Below is a small trained network, with its code and all its weights. Each question gives an input and a class and asks what happens when units are switched off, that is, made to give their printed mean instead of their output.

import numpy as np


def w(rows, s, z=0):
    codes = np.array(rows[::2]) - 128.0
    scale = np.full(codes.shape[1], s)
    scale[-1] = z or s
    return codes * scale


def f(y):
    return np.maximum(y, 0)


def log_softmax(a):
    a = a - a.max(-1, keepdims=True)
    return a - np.log(np.exp(a).sum(-1, keepdims=True))


def net(x, mask):
    res = np.array(x, float).reshape(1, 4) / 4 @ E
    y = f(res @ A[0][:, :-1].T + A[0][:, -1])
    res = res + np.where(mask, y, B[0][:, -1]) @ B[0][:, :-1]
    return log_softmax(res[-1] @ U[:, :-1].T + U[:, -1])


A, B = {}, {}
E = w([
[248,249,51,181],'x0',
[30,214,47,41],'x1',
[22,243,218,254],'x2',
[165,208,254,20],'x3',
],0.0069)
A[0] = w([
[66,173,110,119,92],'n1',
[134,71,43,138,122],'n2',
[75,181,178,200,37],'n3',
[105,57,137,76,121],'n4',
[109,136,51,37,114],'n5',
[138,62,39,127,86],'n6',
[214,58,150,128,112],'n7',
[53,105,176,144,112],'n8',
[127,139,203,55,96],'n9',
[152,70,222,189,96],'n10',
[128,199,221,114,131],'n11',
[206,64,150,130,109],'n12',
[144,214,226,106,141],'n13',
[77,109,75,224,82],'n14',
[89,65,141,88,104],'n15',
[197,72,151,135,94],'n16',
[201,135,175,7,103],'n17',
[75,116,87,216,97],'n18',
[83,135,53,51,133],'n19',
[251,169,54,105,114],'n20',
[53,196,96,102,82],'n21',
[155,110,212,232,85],'n22',
[100,139,67,52,106],'n23',
[101,140,49,29,114],'n24',
[148,116,203,210,98],'n25',
[74,128,89,216,124],'n26',
[78,163,165,201,78],'n27',
[20,88,203,147,126],'n28',
[192,71,125,106,74],'n29',
[80,73,36,179,103],'n30',
[145,197,215,95,145],'n31',
[14,219,97,123,95],'n32',
[179,246,115,209,104],'n33',
[81,58,187,79,107],'n34',
[228,42,160,132,105],'n35',
[73,173,162,212,52],'n36',
[200,48,51,22,2],'n37',
[90,18,138,45,125],'n38',
[131,51,24,155,131],'n39',
[69,46,168,93,61],'n40',
[86,144,98,85,82],'n41',
[154,134,170,179,81],'n42',
[175,175,174,84,72],'n43',
[115,134,63,50,126],'n44',
[76,158,96,86,90],'n45',
[184,143,174,29,100],'n46',
[112,134,72,62,117],'n47',
[247,180,71,116,103],'n48',
],0.011,0.0086)
B[0] = w([
[131,163,166,172,169],'n1',
[174,68,143,71,205],'n2',
[90,211,174,25,193],'n3',
[114,173,77,118,206],'n4',
[114,170,178,165,219],'n5',
[187,102,164,61,197],'n6',
[101,182,185,164,210],'n7',
[125,205,70,90,187],'n8',
[203,61,114,134,198],'n9',
[135,144,141,195,209],'n10',
[164,53,139,92,215],'n11',
[102,170,173,179,200],'n12',
[171,51,126,97,232],'n13',
[208,72,137,113,202],'n14',
[149,143,64,130,191],'n15',
[120,144,148,156,185],'n16',
[197,57,155,65,245],'n17',
[210,70,151,98,200],'n18',
[129,125,161,177,220],'n19',
[101,177,17,112,244],'n20',
[151,153,151,188,188],'n21',
[134,162,165,178,214],'n22',
[125,145,156,186,199],'n23',
[113,144,159,182,226],'n24',
[121,166,159,161,201],'n25',
[203,31,152,61,212],'n26',
[117,170,148,44,196],'n27',
[124,179,21,122,225],'n28',
[108,180,176,100,182],'n29',
[227,53,134,135,211],'n30',
[171,56,137,131,223],'n31',
[132,155,187,178,219],'n32',
[97,190,1,120,248],'n33',
[154,129,57,171,213],'n34',
[104,167,181,199,224],'n35',
[113,176,159,49,199],'n36',
[108,204,184,12,235],'n37',
[97,204,19,96,254],'n38',
[171,56,149,111,232],'n39',
[177,161,60,152,196],'n40',
[169,134,138,175,161],'n41',
[124,169,144,158,163],'n42',
[200,76,110,159,176],'n43',
[83,164,189,147,211],'n44',
[174,134,121,209,171],'n45',
[205,30,147,98,219],'n46',
[120,159,171,162,194],'n47',
[108,162,31,145,233],'n48',
],0.009,0.0094)
U = w([
[146,171,8,124,108],'0',
[181,58,145,98,99],'1',
[125,178,166,78,138],'2',
[141,174,190,222,105],'3',
[117,98,98,135,253],'4',
[82,105,100,150,115],'5',
],0.016,0.023)

Each question gives the input, the list of numbers given to net, and the class t.
The units are the neurons (one row each of A and B). Each row of codes is followed by its name. A weight is (code - 128) times the scale printed after its matrix; where a second scale follows, it is the last column's (A, B and U).
mask holds one flag per neuron, in row order. A switched-off neuron (its flag False) gives its mean, the last column of its row in B, instead of its output. The means were averaged over made-up inputs and are rounded, as every weight is.
A unit's drop is (log p(t) with every unit on - log p(t) with that unit switched off) / (log p(t) with every unit on - log p(t) with every unit switched off).
The circuit of an input: a set's keep is (log p(t) with only the set's units on - log p(t) with every unit switched off) / (log p(t) with every unit on - log p(t) with every unit switched off). Starting from the 12 units with the biggest drops (on a tie, the unit counted first), units are removed one at a time, each time the one whose removal leaves the highest keep (on an exact tie, the one counted first), for as long as the keep stays at least 0.8.
units of the circuit, in order: the units of the circuit, biggest drop first
top k neurons: the k neurons with the biggest drops, biggest first
drop when u is switched off: that unit's drop, to one decimal
input [1,7,8,-1], class 2: units of the circuit, in order => (n3)
input [-5,7,-8,-5], class 2: top 2 neurons => (n37; n38)
input [7,-7,2,0], class 0: top 2 neurons => (n33; n20)
input [7,1,-8,6], class 2: top 3 neurons => (n37; n17; n38)
input [-8,7,-1,-2], class 0: top 2 neurons => (n38; n28)
input [-7,-8,-2,1], class 3: top 2 neurons => (n35; n7)
input [5,8,-3,8], class 1: top 2 neurons => (n17; n46)
input [-5,-6,-2,-4], class 3: top 2 neurons => (n35; n33)
input [-4,-3,-4,2], class 0: top 2 neurons => (n38; n34)
input [-4,-6,-6,3], class 2: top 3 neurons => (n37; n38; n17)
input [2,-1,0,-1], class 4: top 2 neurons => (n38; n28)
input [-5,5,5,0], class 0: top 3 neurons => (n28; n8; n37)
input [2,-5,0,-5], class 1: top 2 neurons => (n26; n39)
input [-6,-4,-5,2], class 0: units of the circuit, in order => (n38)
input [-8,3,-8,-3], class 0: drop when n40 is switched off => 0.8
input [1,7,-4,8], class 1: drop when n17 is switched off => 0.3
input [1,6,0,6], class 1: drop when n46 is switched off => 0.2
input [-7,-1,4,-2], class 0: drop when n39 is switched off => 0.0
